[[  5 -12   1 -28   1 -26  13]
 [ -9  -4   2  31   8  -4   4]
 [-29  71   9  16 -22  17   2]
 [-25  -8  -9 -18   7  13  -3]
 [ -9 -13   5 -14   2  -9  -1]
 [ 26  27   9  21   3   2   3]
 [ 10  28   9   4 -11 -21 -11]] → -11

[[ 13  10  33  42  54  75 -50  -8 -15 -29  -7 -11 -50]
 [ -4  24  45 -67  25  17   7  38   6 -44  22 -12  34]
 [ 56  10  33   8 -18   1   4  71 -16 -54  -7 -40   9]
 [ 16   7  20 -32 -18 -34   7   7  20  11  17 -10   5]
 [ 69  -8  -4 -22   1 -59  -6   4  25 -29  -1  19 -37]
 [ 21  16  78 -40 -12   6 -46   1   9 -53  -4 -12  22]
 [ -4  14  -4 -29   5 -19  -9 -29  44   9  26   0 -24]
 [-29  -7   5 -38  -1  53 -46  26 -10 -19  32   5 -49]
 [-16  -6  19 -67  19  40 -49 -52  16 -21  -3  41 -16]
 [-29  14  61  -7 -15 -60 -12 -52  47  42  45 -40  -8]] → -8

[[-20  -8  50 -20 -22  55  -8  55 -14  59  33 -32 -31]
 [-37 -32  73 -36 -38  73 -32  65 -36  68  62 -37 -31]
 [-30 -26  57 -28 -30  59 -26  55 -29  53  45 -30 -25]
 [-26 -16  64 -26 -28  67 -16  63 -21  67  49 -33 -30]
 [ 37  43 -16  33  37 -18  43 -17  42 -13 -10  37  31]
 [  9   8 -24   7  10 -30   8 -34   9 -26  -8  16  15]
 [ -5  14  17 -10  -8  19  14  18   7  31   9 -17 -22]
 [ 19  11 -27  21  18 -20  11  -9  13 -12 -33   5   4]
 [-35 -39  39 -31 -35  40 -39  36 -39  31  31 -32 -26]] → -26

[[  6  22  15   7 -23  11 -12   5  21 -38  15  13  16]
 [  2  -3  33   5  11  -2 -15   8  11  10  45   2  -4]
 [-10 -26  46  23 -30 -37  68   6  18 -50  59   1  29]
 [-13 -26  50   3 -54 -33  75 -11  13 -23  55  15  27]
 [  4  18  31 -22  -6   4  -6  -2  -1  29 -10  -5 -26]
 [ -3 -33   4   3  12  25  16   6   6   6  16 -17  27]
 [ 13  26 -11   0  -4 -26 -16  -5  -8   7 -14  18 -31]
 [ -2   1  20   1   3   2  -1   0 -38 -15 -31   4  22]
 [ 21  11 -22  -2  15 -26 -14   8  -4   2 -26   8 -27]
 [-22  13 -28  19 -32   0  26   5 -18  -4  -7 -23  14]
 [-22  14 -28  20 -33   1  24   4 -16  -7  -7 -22  16]
 [-23   7 -26  20 -26  -7  26 -12 -21   8   0 -27  10]] → 10

[[ 33   7 -10  14 -18   5  27  -5   8  -3  -7  44 -42 -18  29]
 [ 28   6 -10  25   6 -35  14 -45 -41 -26  17   3 -25  13 -61]
 [-26  -3  -1   9 -13  14  26  -9  15   3  40  10  17 -21 -11]
 [  1 -14 -44  30  17  26 -14  19  21 -33  30  19  14 -27  35]
 [-22 -54  -9  31 -23  25 -25  -9 -24  22   8 -38 -37  18  -4]] → -4
---
[16 17 88 12 15 84] ans = 17
[9624 8159 2021 3478] ans = 8159
[1101 8087 3437 5623 6540] ans = 8087
[13 98 25 14 19  0 18] ans = 98
[8773 2946 9269 7262 3481 9061] ans = 2946
[ 603 -555  976  669  654 -284  711] ans = -555
[21 55 86 67 66] ans = 55
[-12 -44 -21  36 -28  -6 -40] ans = -44
[815  23 224 796 543 717] ans = 23
---
[ 19  -1  43 -28  16  22  32] -> 19
[7154 2258 8687 5649] -> 7154
[-687 -331 -283 -499 -427  543] -> -687
[ 690 -602  190  655  363  425] -> 690
[1 8 8 8] -> 1
[-983 -718  625  549] -> -983
[112  37 134 195 124] -> 112
[9 2 7 3 8 2] -> 9
[ 3 68 42 76] -> 3
---
[  -2.8  107.5   47.8  -83.7  174.8 -196.4] ==> 174.8, -196.4

[[ 0.01  0.11 -0.10  0.04]
 [ 0.03  0.12  0.18  0.04]
 [ 0.01  0.12 -0.14  0.04]] ==> 0.18, -0.14

[[  55.3 -101.8  103.5 -122.1]
 [ -74.8  205.8   30.6  113.1]] ==> 205.8, -122.1

[ 0.074  0.114  0.133 -0.112 -0.161] ==> 0.133, -0.161

[[ -5.364 -12.408  12.987  -5.364]
 [ -3.117   7.053  12.376  -3.117]
 [-10.493  -0.388   2.883 -10.493]] ==> 12.987, -12.408

[[  1.1  -8.4  -2.4   2.1  18.9]
 [  7.7   8.6  -3.4 -16.7   2.8]
 [  2.1 -13.5 -10.9  -6.1  20.2]] ==> 20.2, -16.7

[-1.38 -0.14  0.11  1.69] ==> 1.69, -1.38

[[  10.750    5.867   -3.438    7.506    4.844]
 [ -31.449 -115.660  -60.137  144.973  -41.432]] ==> 144.973, -115.660
---
[[-10 -10  -1 -72  27]
 [-59 -59  49  10   7]
 [  9   9  -1  71 -31]] gives -59

[[-27  57 -18 -26]
 [  6  77  25  24]
 [  5   7  15 -53]] gives 6

[[-69 -52  54 -21  19]
 [ 12  69   9  -7  27]
 [-10  35  60 -10 -27]] gives 12

[[  6  12  -4  27]
 [-65   8 -16 -18]
 [ 10 -36 -40 -35]] gives -65

[[-30 -21   9   4 -59 -29  -4]
 [-11  27  61 -14 -20 -15   3]
 [-11   3  -4  38 -24 -32  -1]] gives -11

[[-56  56  62 -57]
 [-61 -54  57  56]
 [-52  60  59 -57]] gives -61
---
[[ 30  49 -37 -20]
 [ 39  46 -60   0]
 [  8 -59   5  43]] ans = 30

[[-45   6 -17  18   5  26]
 [-60  16 -31  -5 -57 -17]
 [-53  62  35  55 -71  -1]] ans = -45

[[  8  57 -15  -9]
 [ 29  66 -58 -22]
 [-32  46  70  12]] ans = 8

[[-36 -11  77  60   5 -42]
 [-29 -20  83  54 -13 -41]
 [ 64 -59 -14  57  41  15]] ans = -36

[[ 17 -66 -76 -45 -13]
 [ 58  23  10 -16 -63]
 [ 48 -23 -46 -52 -42]] ans = 17

[[-14 -57  69  14  17  30 -66]
 [ 14  68  -8  37 -13  38  31]
 [ 22  40 -60   3  66  52  62]] ans = -14

[[-64 -19 -22 -39]
 [  2  12  -9  -1]
 [ -6 -12  58 -38]] ans = -64
